In the rows, zero is written as 128.
Known rows:
gorem: [140 126 136 126 121 129 123 108 131 125 131 120 134 121 136 148 126 130
 140 120 128 125 130 125 132 122 127 140 127]
nepom: [126 132 126 128 113 132 136 118 132 130 126 138 112 118 126 148 110 119
 139 137 130 127 123 113 135 131 117 135 124]
mugrer: [122 127 107 127 114 147 117 146 111 128 126 142 122 143 103 119 139 123
 133 127 130 134 116 126 142 132 119 151 124]
grada: [131 131 135 122 134 122 116 152 125 109 127 142 126 105 143 138 129 116
 115 121 133 116 132 107 137 139 139 135 124]
zetri: [131 131 123 118 138 126 128 159 151 102 125 140 123 101 138 124 135 118
 130 125 135 115 130 111 139 127 109 135 120]
tatok: [143 120 135 126 126 132 130 106 138 129 130 129 125 113 142 145 119 125
 137 116 129 123 124 132 130 126 114 137 122]
balezes: [126 135 150 123 115 130 140 117 118 123 133 144 124 124 124 140 114 118
 144 143 129 131 127 110 130 122 130 134 117]
veskan: [127 136 148 121 112 133 142 117 128 121 134 149 124 119 129 139 118 118
 145 143 130 130 127 107 128 121 123 131 115]
gizi: [125 126 156 119 131 143 115 149 116 121 132 145 139 142 103 111 145 129
 127 124 131 121 130 118 130 134 141 158 125]
mobrul: [123 134 121 127 113 131 130 120 126 122 128 134 116 118 128 147 116 117
 138 139 129 129 126 108 137 127 127 133 120]
fuflum: [139 128 138 123 126 134 130 116 151 120 130 130 134 117 133 134 127 130
 138 119 126 129 125 130 124 120  94 133 129]
plutrar: [128 127 144 107 101 128 138 120 141 117 130 138 130 122 127 144 134 129
 136 126 123 117 131 114 127 125 134 130 118]
seri: [125 134 119 127 113 131 132 121 128 123 127 133 114 120 124 146 116 119
 139 140 130 129 125 112 138 126 130 136 122]
skevi: [127 137 118 124 104 132 127 128 128 124 130 139 119 119 134 156 129 118
 135 136 129 126 127 102 135 129 130 134 125]
bape: [124 138 121 126 117 134 133 122 141 113 128 137 117 115 127 135 116 117
 136 136 128 133 123 111 132 123 111 128 121]
skabi: [127 130 128 110 118 119 139 139 143 107 120 130 126 116 128 130 130 127
 133 117 121 121 128 123 136 125 117 124 122]
dramus: [125 135 139 120 130 122 126 156 146 112 125 131 128 109 126 140 135 126
 130 130 132 113 135 107 135 133 115 139 131]

Facts:
bredu -Θ-> lagur; bredu -Θ-> grelu; legel -Θ-> roflomun; pofak -Θ-> monik; rozu -Θ-> pitrun; teze -Θ-> zetri; vekik -Θ-> zoflil
skozu -Θ-> gaplas; skozu -Θ-> bape; flagrol -Θ-> skabi; zoflil -Θ-> nustostim; doda -Θ-> serar; balezes -Θ-> stomuk; zedrel -Θ-> bremer
drazi -Θ-> kleplim; veskan -Θ-> kuvu; ledem -Θ-> tatok; lufeskor -Θ-> flagrol; meplur -Θ-> tirer; meplur -Θ-> flalak; dremive -Θ-> migru
dribru -Θ-> bremer; dribru -Θ-> stustir; serar -Θ-> zetri; serar -Θ-> tragre; serar -Θ-> luskun; roren -Θ-> budre; plenuflo -Θ-> kuvu
pludes -Θ-> bredu; pludes -Θ-> vekik; fuflum -Θ-> gaplas; tragre -Θ-> zetri; zolas -Θ-> plutrar; zolas -Θ-> tedran; digezu -Θ-> zodreklo
ketra -Θ-> zetri; mula -Θ-> zetri; mula -Θ-> stustir; skevi -Θ-> soskin; dramus -Θ-> teze; kires -Θ-> legel; kires -Θ-> serar
grotrom -Θ-> plenuflo; nepli -Θ-> veskan; gizi -Θ-> grotrom; deskikluk -Θ-> niklin; zodreklo -Θ-> mepi; nefofle -Θ-> stustir; skabi -Θ-> mula
skabi -Θ-> tragre; mepi -Θ-> niklin; nustostim -Θ-> zetri; nustostim -Θ-> tragre; trovak -Θ-> roflomun; trovak -Θ-> derur; kleflo -Θ-> pitrun
kleflo -Θ-> tragre; derur -Θ-> modroflas; migru -Θ-> skabi; migru -Θ-> zodreklo; klubrim -Θ-> meplur; klubrim -Θ-> migru; klubrim -Θ-> brapun
klubrim -Θ-> drufa; gaplas -Θ-> migru; gorem -Θ-> roren; ladrun -Θ-> legel; pitrun -Θ-> lagur; grelu -Θ-> gusar; roflomun -Θ-> pitrun
kuvu -Θ-> deskikluk; kleplim -Θ-> dribru; kleplim -Θ-> grada; stomuk -Θ-> plenuflo; brapun -Θ-> flagrol; brapun -Θ-> luskun; mokletal -Θ-> grekanor
mokletal -Θ-> kires; mokletal -Θ-> fuflum; bodagur -Θ-> balezes; plutrar -Θ-> veskan; plutrar -Θ-> pitrun; plutrar -Θ-> dralin; monik -Θ-> zoflil
monik -Θ-> teze; skopokle -Θ-> gaplas; skopokle -Θ-> roflomun; foplil -Θ-> trinuk; skidril -Θ-> kleflo; dralin -Θ-> lagur; gusar -Θ-> soskin
feska -Θ-> stomuk; rabrekli -Ω-> 499; seba -Ω-> 499; tapeval -Ω-> 408; bredu -Ω-> 499; legel -Ω-> 499; pofak -Ω-> 625
rozu -Ω-> 625; teze -Ω-> 601; plezam -Ω-> 601; vekik -Ω-> 601; skozu -Ω-> 499; flagrol -Ω-> 625; zoflil -Ω-> 499
tisil -Ω-> 625; doda -Ω-> 499; skupin -Ω-> 408; trinuk -Ω-> 499; zodi -Ω-> 408; balezes -Ω-> 499; zedrel -Ω-> 499
drazi -Ω-> 408; gafil -Ω-> 601; veskan -Ω-> 499; fubren -Ω-> 601; radol -Ω-> 408; fogem -Ω-> 499; ledem -Ω-> 499
broze -Ω-> 408; lufeskor -Ω-> 625; meplur -Ω-> 499; dremive -Ω-> 625; dribru -Ω-> 625; fudum -Ω-> 408; maso -Ω-> 499
serar -Ω-> 625; roren -Ω-> 601; floper -Ω-> 408; plenuflo -Ω-> 408; feri -Ω-> 408; pletrulem -Ω-> 625; sobru -Ω-> 499
pludes -Ω-> 499; doplor -Ω-> 499; steplo -Ω-> 499; paplol -Ω-> 499; modroflas -Ω-> 499; pabros -Ω-> 499; niklin -Ω-> 499
fuflum -Ω-> 601; drufa -Ω-> 499; flubru -Ω-> 408; todrovok -Ω-> 499; dibrek -Ω-> 499; ziflin -Ω-> 601; tragre -Ω-> 499
zolas -Ω-> 499; digezu -Ω-> 499; ketra -Ω-> 601; mula -Ω-> 408; mugrer -Ω-> 499; skevi -Ω-> 499; dramus -Ω-> 625
flisem -Ω-> 499; kires -Ω-> 499; rogi -Ω-> 625; grotrom -Ω-> 601; gagil -Ω-> 625; trurar -Ω-> 499; pafak -Ω-> 499
drivodra -Ω-> 499; rigiros -Ω-> 408; tirer -Ω-> 408; tibrove -Ω-> 499; nepli -Ω-> 408; trabra -Ω-> 499; gizi -Ω-> 625
deskikluk -Ω-> 408; zodreklo -Ω-> 408; nefofle -Ω-> 408; skabi -Ω-> 408; trural -Ω-> 408; mepi -Ω-> 499; ruvul -Ω-> 625
stebrak -Ω-> 601; lifon -Ω-> 499; nustostim -Ω-> 625; fotodi -Ω-> 625; trovak -Ω-> 408; klubra -Ω-> 408; fezoki -Ω-> 601
tropek -Ω-> 499; vagur -Ω-> 408; dutudor -Ω-> 499; seri -Ω-> 499; kleflo -Ω-> 625; derur -Ω-> 625; giklabrik -Ω-> 499
migru -Ω-> 408; klubrim -Ω-> 499; riskefi -Ω-> 625; gaplas -Ω-> 625; gorem -Ω-> 601; ladrun -Ω-> 499; nufle -Ω-> 408
pitrun -Ω-> 408; grekanor -Ω-> 625; grelu -Ω-> 625; tedran -Ω-> 625; grada -Ω-> 625; budre -Ω-> 499; mobrul -Ω-> 499
flalak -Ω-> 601; dromam -Ω-> 601; zetri -Ω-> 625; munedo -Ω-> 499; dradrudar -Ω-> 625; luskun -Ω-> 625; roflomun -Ω-> 408
soskin -Ω-> 499; kuvu -Ω-> 408; grutrir -Ω-> 601; trosigik -Ω-> 499; kleplim -Ω-> 625; ginis -Ω-> 601; stomuk -Ω-> 499
brapun -Ω-> 601; stepastu -Ω-> 625; drozi -Ω-> 408; romu -Ω-> 408; stibur -Ω-> 601; mokletal -Ω-> 625; bodagur -Ω-> 499
stisko -Ω-> 499; plutrar -Ω-> 408; refesol -Ω-> 601; klogri -Ω-> 625; tatok -Ω-> 601; monik -Ω-> 499; bremer -Ω-> 601
skopokle -Ω-> 625; foplil -Ω-> 499; durulok -Ω-> 499; nepom -Ω-> 499; stukon -Ω-> 499; trozum -Ω-> 625; beklo -Ω-> 601
skidril -Ω-> 408; dralin -Ω-> 601; tratritro -Ω-> 601; plekor -Ω-> 408; gusar -Ω-> 625; lagur -Ω-> 499; feska -Ω-> 499
bape -Ω-> 499; stustir -Ω-> 499; stistun -Ω-> 625; fuplus -Ω-> 499; rabrekli -Π-> foplil; rabrekli -Π-> dutudor; bredu -Π-> mokletal
legel -Π-> lufeskor; legel -Π-> stebrak; legel -Π-> pofak; skozu -Π-> ledem; tisil -Π-> trural; tisil -Π-> drivodra; tisil -Π-> kleflo
skupin -Π-> drozi; skupin -Π-> dremive; skupin -Π-> grada; skupin -Π-> mobrul; skupin -Π-> trovak; gafil -Π-> stebrak; gafil -Π-> pofak
gafil -Π-> grada; radol -Π-> trurar; radol -Π-> zedrel; radol -Π-> kleflo; broze -Π-> klogri; serar -Π-> pabros; serar -Π-> ketra
serar -Π-> skevi; serar -Π-> pofak; roren -Π-> riskefi; roren -Π-> plekor; pletrulem -Π-> drazi; pletrulem -Π-> ledem; pletrulem -Π-> niklin
pletrulem -Π-> tatok; pletrulem -Π-> kuvu; sobru -Π-> vekik; sobru -Π-> feri; sobru -Π-> ruvul; pludes -Π-> beklo; pludes -Π-> plekor
doplor -Π-> skopokle; doplor -Π-> fuflum; paplol -Π-> tapeval; paplol -Π-> nefofle; paplol -Π-> grotrom; modroflas -Π-> skabi; modroflas -Π-> flalak
drufa -Π-> skopokle; drufa -Π-> rozu; drufa -Π-> rigiros; digezu -Π-> pofak; mugrer -Π-> fogem; mugrer -Π-> dradrudar; mugrer -Π-> gagil
kires -Π-> niklin; kires -Π-> steplo; kires -Π-> seba; kires -Π-> roflomun; kires -Π-> nepli; rogi -Π-> ledem; rogi -Π-> stisko
rogi -Π-> ruvul; rogi -Π-> kuvu; tibrove -Π-> meplur; gizi -Π-> skidril; gizi -Π-> trosigik; gizi -Π-> trabra; deskikluk -Π-> lifon
deskikluk -Π-> nufle; deskikluk -Π-> dromam; deskikluk -Π-> klubra; mepi -Π-> klogri; mepi -Π-> fotodi; mepi -Π-> seri; mepi -Π-> gorem
tropek -Π-> maso; tropek -Π-> riskefi; tropek -Π-> ketra; tropek -Π-> bodagur; tropek -Π-> foplil; tropek -Π-> todrovok; vagur -Π-> fubren
vagur -Π-> trosigik; giklabrik -Π-> floper; giklabrik -Π-> todrovok; klubrim -Π-> trurar; gaplas -Π-> nepom; gaplas -Π-> ruvul; pitrun -Π-> refesol
pitrun -Π-> pabros; pitrun -Π-> bape; pitrun -Π-> pafak; grelu -Π-> roflomun; grelu -Π-> migru; grelu -Π-> flisem; tedran -Π-> fezoki
tedran -Π-> dromam; tedran -Π-> fuplus; tedran -Π-> tragre; budre -Π-> fubren; budre -Π-> drozi; budre -Π-> dribru; munedo -Π-> balezes
ginis -Π-> drazi; ginis -Π-> fotodi; ginis -Π-> luskun; ginis -Π-> gagil; stepastu -Π-> mokletal; romu -Π-> dradrudar; romu -Π-> tragre
romu -Π-> fudum; stibur -Π-> flubru; stibur -Π-> flisem; bremer -Π-> plenuflo; bremer -Π-> migru; durulok -Π-> fotodi; durulok -Π-> niklin
durulok -Π-> pafak; stukon -Π-> zodi; stukon -Π-> plenuflo; stukon -Π-> stistun; stukon -Π-> ziflin; trozum -Π-> stebrak; trozum -Π-> grutrir
tratritro -Π-> tirer; feska -Π-> flubru; feska -Π-> plezam; feska -Π-> fuflum; feska -Π-> kuvu; stustir -Π-> dibrek; stustir -Π-> todrovok

Rows:
No name comes twice in this set of rows, the named rows included.
[131 126 141 124 130 133 123 120 141 118 129 132 120 116 119 134 124 127
 125 133 132 112 131 114 133 131 134 150 123] | fotodi
[140 124 137 125 123 131 127 108 136 125 130 127 131 116 139 146 121 126
 140 118 129 124 127 130 130 123 120 138 123] | plezam
[125 128 129 124 119 146 127 140 113 126 130 154 128 146  97 105 132 125
 137 134 128 137 115 130 131 125 111 150 123] | mepi
[123 137 122 128 116 133 129 119 135 117 125 131 116 120 119 137 116 120
 134 136 127 134 124 111 134 125 116 130 127] | meplur
[128 125 123 114 118 131 128 112 141 104 122 125 119 115 125 125 117 125
 124 119 121 125 125 125 133 125 139 127 117] | tirer
[126 120 114 118 121 153 111 156 137 118 131 144 132 138 105 113 164 129
 128 121 135 115 124 120 139 132 126 167 122] | grelu
[123 139 121 123 104 134 133 134 145 121 128 137 120 120 124 151 129 122
 144 138 128 127 127 104 132 124 107 132 128] | ladrun
[123 138 112 122 114 126 138 150 136 118 124 139 119 114 132 142 131 119
 145 136 131 127 125 109 141 123 101 130 125] | zoflil
[129 119 118 113 110 140 110 142 114 117 122 138 130 140 117 118 141 127
 115 102 121 125 119 130 137 139 147 140 120] | skupin
[127 132 132 123 128 132 116 125 135 105 132 126 128 118 121 131 134 125
 125 134 133 117 134 108 139 125 151 150 120] | riskefi
[140 128 129 121 122 126 133 139 144 125 128 132 134 113 145 146 137 128
 147 115 130 121 128 129 133 123  94 136 127] | vekik
[127 123 130 117 125 151 112 157 134 116 133 147 135 135 111 112 158 126
 130 120 134 118 126 117 135 132 129 158 119] | tedran
[131 120 131 116 112 128 135 106 133 120 123 129 119 120 122 138 117 127
 128 123 123 117 126 126 134 129 138 135 117] | flubru
[133 126 148 126 123 135 147 105 133 128 129 155 113 116 122 129 104 118
 138 142 131 129 120 123 124 125 104 132 116] | niklin

The same elements again, as new rows of numbers:
Known rows:
grelu: [128 116  99 154 143 133 153 131  77 147 187 120 157 129 175 177 142 111
 166 100 158 150 127 139 157 133 106 106 135 166]
flisem: [117 129 126 105 119 124 156 154 143  95 120 134 161 118 104  78 112 140
 121 147 107 115 136 131 134 130 139 159 132 111]
floper: [159 138 132 125 122 153  86 131 157 140 111 144  98 126 117 113 141 120
 117 140 104 102 113 117 127 115 145 148 113 124]
foplil: [163 151 113  83 138 133 127 141 144 111  93 130  50 130 109 112 123 128
 107 170  76 124 113 141 102 107 178 129  98  84]
seri: [123 138 135 112 120 132 149 142 129 109 127 131 137 130 118  86 116 135
 125 149 108 110 144 146 132 130 144 152 111 115]
nepli: [149 120 115 136 125 128 129 186 144 108 153 154 153 103  90 120 150 111
 148 131 114 133 128 104 132 105 132 169 128 135]
rogi: [116 116 114 166 137 139 146 130  71 162 202 120 171 139 183 150 145 119
 189  89 155 112 141 139 180 127  71 119 133 182]
plenuflo: [163 115 144 162 131 133 102 173 187 108 135 153 155 102  52 134 135 105
 122 144 112 160 118  87 123 116 125 152 126  86]
feska: [116 131  97 173 153  82 152 145  73 151 199 125 156 122 156 161 151 117
 177 127 149 160 150 126 154 121  83 105 106 145]
paplol: [115 136 128 156 145 112 110  77  76 161 151 120 136 131 169 155 129 138
 123 130 154 131 152 140 148 136  92  88 112 137]
nufle: [143 125 191 138 102 139  84 119 152 128 114 147 141 126  91 109 118 128
  98 141 139 126 129 120 128 163 152 146 113 132]
drazi: [153 120 122 119 105 133 142 202 146 102 160 154 143 101  80  97 153 121
 152 138 113 126 132 103 137 107 157 184 117 147]
derur: [134 105 124 118 124 149 140 145 130 128 124 125 127 139 117 153 123 118
 138 107 126 147 119 141 132 133 134 112 141 129]
klubrim: [122 128 110 124 136  99 129 108  86 141 130 120 106 126 159 158 126 139
 119 140 151 167 135 135 129 141 124  78 112 128]
stepastu: [128 115 123 139 128 156 115 101 112 150 138 121 145 148 155 144 121 127
 133 112 142 116 132 148 150 150  97 102 142 149]
mokletal: [142 105 126 102 109 150 139 149 158 109 102 137 114 137  84 125 107 125
 121 116 111 137 118 142 121 136 145 135 146 117]
klubra: [141 117 190 132  98 150  81 118 157 129 114 148 140 124  87 113 123 129
  94 141 137 127 128 128 133 165 150 145 115 134]

Rows:
No name comes twice in this set of rows, the named rows included.
[114 128  89 119 134  93 170 162  81 133 166 127 128 123 141 128 142 133
 168 130 137 144 152 131 142 110 113 113 111 156] | skozu
[144 111  92 116 114 144 139 131 116 129 129 117 110 134 140 155 124 135
 123 120 135 152 108 134 134 135 145 101 137 153] | flagrol
[123 106 138  99 117 151 154 151 137 103 109 134 154 127  96 134 124  98
 136  95 121 134 118 159 116 140 155 139 157 123] | rozu
[101 152 166 169 141 121 148 123  64 170 191 109 139 148 171 134 159 119
 183 111 184 114 154 134 156 131 102 148 100 189] | ginis
[128 136 175 110 111 136 136 124 128 112 117 133 128 127 104  83 110 140
 111 155 117 118 144 151 136 144 147 139 106 115] | fogem
[129 105  98 164 145 127 124 101 103 159 144 121 145 136 157 203 131 118
 142  91 151 167 123 126 144 140  80  74 153 133] | gizi
[133 115 130 130 114 158 118 121 128 138 116 122 143 143 125 137 114 125
 128 107 126 113 112 136 141 148 115 121 148 136] | grekanor
[128 132 177 144 135 122 142 155 165 118 110 124 121 139  65 144 124 115
 135 139 136 156 117 113  98 123 140 142 123  91] | grotrom
[129 107 123 106 103 167 159 163 164  96 121 131 163 130  94  79 109 123
 141 118 103 102 119 131 143 122 140 168 159 124] | ruvul
[ 96 144  85 154 168 116 112  77 107 173 128 103 126 144 198 180 145 127
 146  95 153 117 109 102 105  97  58 100 156 136] | gafil
[135 102  49  99 119 137 140 134 161 110  80 124 124 129 129 147 114 134
 106 101 121 158 100 108 116 108 117  87 175 115] | dremive
[109 121  55 118 172  90 128 118  87 171 113 126  97 129 162 190 156 109
 156 104 127 144 152 134 102  72  70  59 123 114] | legel
[143 147  81  95 150 118 136 135 148 108 101 123  77 120 128 132 126 125
 110 150  80 127 114 123 106  88 144 120 118  91] | skevi
[128  93 162 103 109 152 144 135 158  96  95 131 136 120  99 130 107 111
 107  98 111 138 114 166  99 163 183 145 168 128] | kleflo

